Here is a tiny trained network, its code and every weight. The questions are about switching its units off for an input and a class, where a switched-off unit gives its printed mean instead of its output.

import numpy as np


def w(rows, s, z=0):
    codes = np.array(rows[::2]) - 128.0
    scale = np.full(codes.shape[1], s)
    scale[-1] = z or s
    return codes * scale


def norm(h):
    return h / np.sqrt((h * h).mean(-1, keepdims=True) + 1e-5)


def f(y):
    return np.maximum(y, 0)


def log_softmax(a):
    a = a - a.max(-1, keepdims=True)
    return a - np.log(np.exp(a).sum(-1, keepdims=True))


def net(x, mask):
    res = np.array(x, float).reshape(1, 6) / 4 @ E
    u = 0
    for l in range(3):
        y = f(norm(res) @ A[l][:, :-1].T + A[l][:, -1])
        res = res + np.where(mask[u : u + 9], y, B[l][:, -1]) @ B[l][:, :-1]
        u += 9
    return log_softmax(norm(res)[-1] @ U[:, :-1].T + U[:, -1])


A, B = {}, {}
E = w([
[158,156,57,81,101,84,79,27,120,176],'x0',
[109,119,132,69,119,70,81,189,82,121],'x1',
[195,182,167,107,135,76,58,160,106,142],'x2',
[134,160,130,185,205,143,200,161,91,184],'x3',
[205,88,157,182,181,159,76,62,37,72],'x4',
[132,50,255,66,183,138,172,130,131,159],'x5',
],0.0069)
A[0] = w([
[101,135,37,187,149,167,114,116,212,201,62],'L0N0',
[158,49,92,123,166,151,65,208,190,144,115],'L0N1',
[108,106,85,78,164,156,155,1,124,136,35],'L0N2',
[192,151,161,162,137,143,152,156,67,130,6],'L0N3',
[63,216,101,129,219,136,50,193,114,148,90],'L0N4',
[85,58,125,119,107,189,71,82,127,196,80],'L0N5',
[116,98,120,114,118,127,146,36,128,157,4],'L0N6',
[67,200,102,253,127,101,135,60,202,134,89],'L0N7',
[222,130,136,180,174,136,57,146,105,139,99],'L0N8',
],0.0069,0.0028)
B[0] = w([
[49,190,89,126,110,116,189,55,100,55,244],'L0N0',
[52,136,114,110,165,133,135,143,159,192,171],'L0N1',
[254,53,139,17,177,75,168,50,211,113,225],'L0N2',
[144,131,181,157,240,141,89,137,159,183,185],'L0N3',
[107,85,150,133,107,180,112,54,171,155,202],'L0N4',
[143,139,59,127,221,100,113,89,170,153,185],'L0N5',
[192,73,146,103,152,119,149,14,141,121,181],'L0N6',
[101,160,71,154,97,191,129,131,160,149,255],'L0N7',
[110,141,85,182,160,156,48,175,129,102,243],'L0N8',
],0.0073,0.004)
A[1] = w([
[95,99,195,164,90,163,205,158,75,134,138],'L1N0',
[184,131,223,170,167,142,125,134,2,127,139],'L1N1',
[135,99,110,155,155,115,127,107,133,169,102],'L1N2',
[102,135,155,51,60,112,96,163,155,160,60],'L1N3',
[105,159,182,116,148,42,62,91,113,98,144],'L1N4',
[118,77,170,207,131,143,186,175,154,144,5],'L1N5',
[139,61,123,127,125,142,155,134,132,143,158],'L1N6',
[170,111,102,173,93,146,80,104,89,93,60],'L1N7',
[100,110,154,122,114,54,100,155,161,190,46],'L1N8',
],0.0086,0.0024)
B[1] = w([
[80,182,192,128,89,113,151,173,111,73,190],'L1N0',
[170,195,48,230,141,161,151,198,243,197,253],'L1N1',
[169,60,130,134,212,205,96,125,202,105,172],'L1N2',
[112,74,188,53,88,149,139,103,86,215,221],'L1N3',
[139,164,139,116,79,126,127,177,104,132,215],'L1N4',
[82,179,182,161,197,54,141,96,107,45,189],'L1N5',
[157,198,207,122,121,106,91,49,154,99,177],'L1N6',
[159,143,152,49,148,125,146,129,45,209,192],'L1N7',
[88,2,107,107,67,32,103,92,133,131,193],'L1N8',
],0.008,0.0052)
A[2] = w([
[182,111,117,71,102,157,45,141,66,81,51],'L2N0',
[170,145,133,81,159,136,88,82,152,112,155],'L2N1',
[176,88,111,127,115,112,120,165,149,157,65],'L2N2',
[127,116,181,96,177,87,146,75,183,15,107],'L2N3',
[97,149,168,42,102,123,81,130,34,196,146],'L2N4',
[143,253,86,118,33,127,106,109,115,58,184],'L2N5',
[144,90,93,74,72,39,100,185,203,126,5],'L2N6',
[161,186,137,195,165,150,89,134,163,152,87],'L2N7',
[117,162,43,160,41,147,184,130,188,119,89],'L2N8',
],0.0074,0.002)
B[2] = w([
[126,195,115,102,149,96,155,108,4,116,183],'L2N0',
[219,143,124,131,212,119,118,143,116,98,222],'L2N1',
[66,95,201,176,119,179,174,26,138,108,166],'L2N2',
[114,146,141,129,151,46,177,142,148,55,237],'L2N3',
[154,55,174,139,79,180,119,180,91,136,253],'L2N4',
[111,206,142,109,94,151,240,99,56,134,254],'L2N5',
[99,73,114,87,169,76,2,181,183,127,215],'L2N6',
[90,19,68,219,96,157,91,181,132,165,255],'L2N7',
[114,70,67,156,29,165,128,45,165,134,252],'L2N8',
],0.0079,0.0047)
U = w([
[165,177,101,107,108,150,89,145,8,147,5],'0',
[74,177,43,135,66,188,175,59,132,131,99],'1',
[191,109,109,77,185,110,136,45,159,100,163],'2',
[57,185,189,139,156,100,172,164,144,64,79],'3',
[91,69,169,59,77,109,74,166,134,169,137],'4',
[152,137,101,208,182,190,81,192,147,163,231],'5',
],0.015,0.0021)

Each question gives the input, the list of numbers given to net, and the class t.
The units are the neurons (one row each of A and B). Each row of codes is followed by its name. A weight is (code - 128) times the scale printed after its matrix; where a second scale follows, it is the last column's (A, B and U).
mask holds one flag per neuron, layer by layer. A switched-off neuron (its flag False) gives its mean, the last column of its row in B, instead of its output. The means were averaged over made-up inputs and are rounded, as every weight is.
A unit's drop is (log p(t) with every unit on - log p(t) with that unit switched off) / (log p(t) with every unit on - log p(t) with every unit switched off).
The circuit of an input: a set's keep is (log p(t) with only the set's units on - log p(t) with every unit switched off) / (log p(t) with every unit on - log p(t) with every unit switched off). Starting from the 12 units with the biggest drops (on a tie, the unit counted first), units are removed one at a time, each time the one whose removal leaves the highest keep (on an exact tie, the one counted first), for as long as the keep stays at least 0.8.
circuit, biggest first: the units of the circuit, biggest drop first
unit that matters most: the unit with the biggest drop
top k neurons: the k neurons with the biggest drops, biggest first
k most important neurons of layer l: the k neurons of layer l with the biggest drops, biggest first
drop when u is switched off: that unit's drop, to one decimal
input [3,-8,-5,2,-6,4], class 2: circuit, biggest first	L0N2
input [-7,8,2,1,2,8], class 3: top 3 neurons	L1N0, L1N5, L0N1
input [4,0,-4,6,7,-3], class 5: 2 most important neurons of layer 0	L0N8, L0N3
input [-8,-7,7,6,-2,-7], class 1: top 2 neurons	L0N0, L0N7
input [-4,-6,-8,-8,-5,8], class 3: circuit, biggest first	L2N3, L1N5
input [1,8,-3,-6,-7,-8], class 4: top 3 neurons	L2N6, L1N3, L1N1
input [-2,-7,-3,2,8,7], class 5: top 2 neurons	L1N1, L2N7
input [-4,3,2,6,-8,-1], class 4: circuit, biggest first	L1N8, L2N5
input [-8,-4,-6,-3,8,2], class 3: top 4 neurons	L1N5, L1N0, L2N3, L1N6
input [8,-5,0,-2,5,-7], class 2: top 3 neurons	L0N2, L2N1, L1N1
input [-8,2,3,8,-3,-6], class 3: top 2 neurons	L1N5, L1N1
input [-4,-8,7,2,0,-5], class 1: top 2 neurons	L0N7, L0N0
input [-3,-7,0,-3,6,8], class 5: top 2 neurons	L1N1, L2N7
input [-4,-3,-5,-5,2,0], class 3: unit that matters most	L2N3
input [-2,-5,-5,5,3,6], class 3: top 3 neurons	L1N5, L1N0, L2N3
input [6,-1,-2,-7,0,-5], class 2: 3 most important neurons of layer 0	L0N2, L0N6, L0N5
input [-2,8,0,1,1,-8], class 0: top 2 neurons	L1N7, L1N1
input [-8,-6,-1,-4,0,-3], class 3: top 3 neurons	L1N5, L1N1, L1N0
input [4,-4,0,5,-7,7], class 2: drop when L1N7 is switched off	-0.1
input [-5,1,-7,8,1,-1], class 3: circuit, biggest first	L1N5
input [-4,-1,6,-8,8,5], class 5: drop when L1N1 is switched off	0.6
input [-5,7,8,-2,7,2], class 5: drop when L1N1 is switched off	0.4
